 3.653 -3.137  0.601 -0.590  3.270 -3.254 -3.591 -2.481 -0.874  1.480 -0.899  3.271 -0.592  8.353 -1.218 -6.193 -3.535 -3.137  Dalo
 2.772 -0.875  1.279  1.644 -1.747 -2.863  3.662  0.399 -3.649  8.584 -1.507 -0.883 -0.652  3.290  0.026  1.291  1.656 -4.403  nalun
-0.874 -3.536 -1.218  3.271  3.653 -3.591  1.480 -0.590 -0.590  8.353  3.270 -3.137 -0.592 -2.481 -3.137 -3.254 -0.590 -6.193  Kib
howmany Kib: -0.874 -> 1
succ: 1.656 -> -4.403
howmany Dalo: 3.270 -> 1
perm: -0.899  3.271 -0.592  8.353 -1.218 -6.193 -3.535 -3.137  3.653 -3.137  0.601 -0.590  3.270 -3.254 -3.591 -2.481 -0.874  1.480 -> Dalo
perm: -6.193 -0.590 -3.254 -3.137 -2.481 -0.592 -3.137  3.270  8.353 -0.590 -0.590  1.480 -3.591  3.653  3.271 -1.218 -3.536 -0.874 -> Kib
howmany Kib: -0.590 -> 3

 4.640 -3.416 -0.908  0.115 -6.214 -1.543 -2.392  1.740  6.019  1.307 -4.410 -0.417 -0.246 -0.236 -4.240 -2.218  0.478 -1.020 -0.549 -2.286 -3.422 -3.233 -1.149 -0.235 -0.205 -1.360  0.784 -1.056  3.357  1.767  1.222 -0.534  1.816  0.958  1.284  0.713 -2.559 -1.874  0.180 -> todo
 2.350 -1.531  0.060 -0.281 -2.727  0.307 -0.827  0.337  1.887  1.183 -1.777 -0.181  0.394  1.320 -1.736 -1.421  0.613  0.391 -0.914 -2.451 -1.488 -2.187 -0.168  0.949 -0.688 -1.135  0.494 -0.623  1.649 -0.200  0.241 -0.072  0.832  1.044  0.686  0.376 -2.116 -0.175 -0.225 -> tis
-0.022  2.752 -1.963  1.101  0.665 -3.064 -1.504  2.568 -2.497 -0.930  2.600  2.404 -1.793  0.244  0.867  0.152 -3.040  0.024 -3.530  2.521  1.213 -2.076 -1.302 -0.719 -1.121  3.409 -3.147  3.024  0.693 -1.100 -4.169 -1.313  2.451 -1.983 -2.084  0.656  4.118  0.419  3.004 -> Dalo
 2.350 -1.531  0.060 -0.281 -2.727  0.307 -0.827  0.337  1.887  1.183 -1.777 -0.181  0.394  1.320 -1.736 -1.421  0.613  0.391 -0.914 -2.451 -1.488 -2.187 -0.168  0.949 -0.688 -1.135  0.494 -0.623  1.649 -0.200  0.241 -0.072  0.832  1.044  0.686  1.152 -7.637  2.980 -1.849 -> Kib
 3.784 -3.267  2.355 -3.469 -5.651  3.934  0.440 -2.055  2.318  3.022 -3.364 -1.368  1.240 -0.277 -2.289 -2.516  3.075 -1.617  1.466 -7.039 -2.371  0.825  0.547  0.584  0.026 -4.132  2.240 -2.464  1.469  2.310  2.090  1.108 -0.233  1.880  2.299  0.756 -6.688  0.601 -2.209 -> Vul
-1.988  2.814 -1.366  0.673  2.541 -2.122 -0.374  1.773 -3.419 -0.963  3.142  1.994 -0.792 -0.950  1.640  0.676 -2.685  3.793 -2.271  3.018  1.770 -0.285 -0.909 -1.309  0.592  2.998 -2.515  2.666 -0.439 -1.143 -3.645 -0.923  1.590 -2.277 -1.883  0.219  3.787  0.610  2.399 -> mosib
-1.988  2.814 -1.366  0.673  2.541 -2.122 -0.374  1.773 -3.419 -0.963  3.142  1.994 -0.792 -0.950  1.640  0.676 -2.685  3.793 -2.271  3.018  1.928  1.173 -0.595 -2.960  1.238  0.832 -2.598  1.868 -1.552 -0.878 -3.811  0.132  0.977 -2.887 -1.155  0.538  0.160  2.853  1.148 -> Nimeb
-6.688  2.318  3.783 -2.464  3.075  0.026  0.756  1.240 -1.368  2.310  2.240 -7.039 -2.055  0.440 -4.132  1.469 -3.469  1.108  3.934 -3.364 -5.651 -2.516 -2.289 -3.267 -2.209 -0.233  0.547 -1.617  1.466  0.601  1.880  0.584  2.355  0.825  2.299  3.022 -2.371  2.090 -0.277 -> nalun
howmany nalun: 0.440 -> 1
perm: -7.039 -6.688 -5.651 -4.132 -3.469 -3.364 -3.267 -2.516 -2.464 -2.371 -2.289 -2.209 -2.055 -1.617 -1.368 -0.277 -0.233  0.026  0.440  0.547  0.584  0.601  0.756  0.825  1.108  1.240  1.466  1.469  1.880  2.090  2.240  2.299  2.310  2.318  2.355  3.022  3.075  3.784  3.934 -> Vul

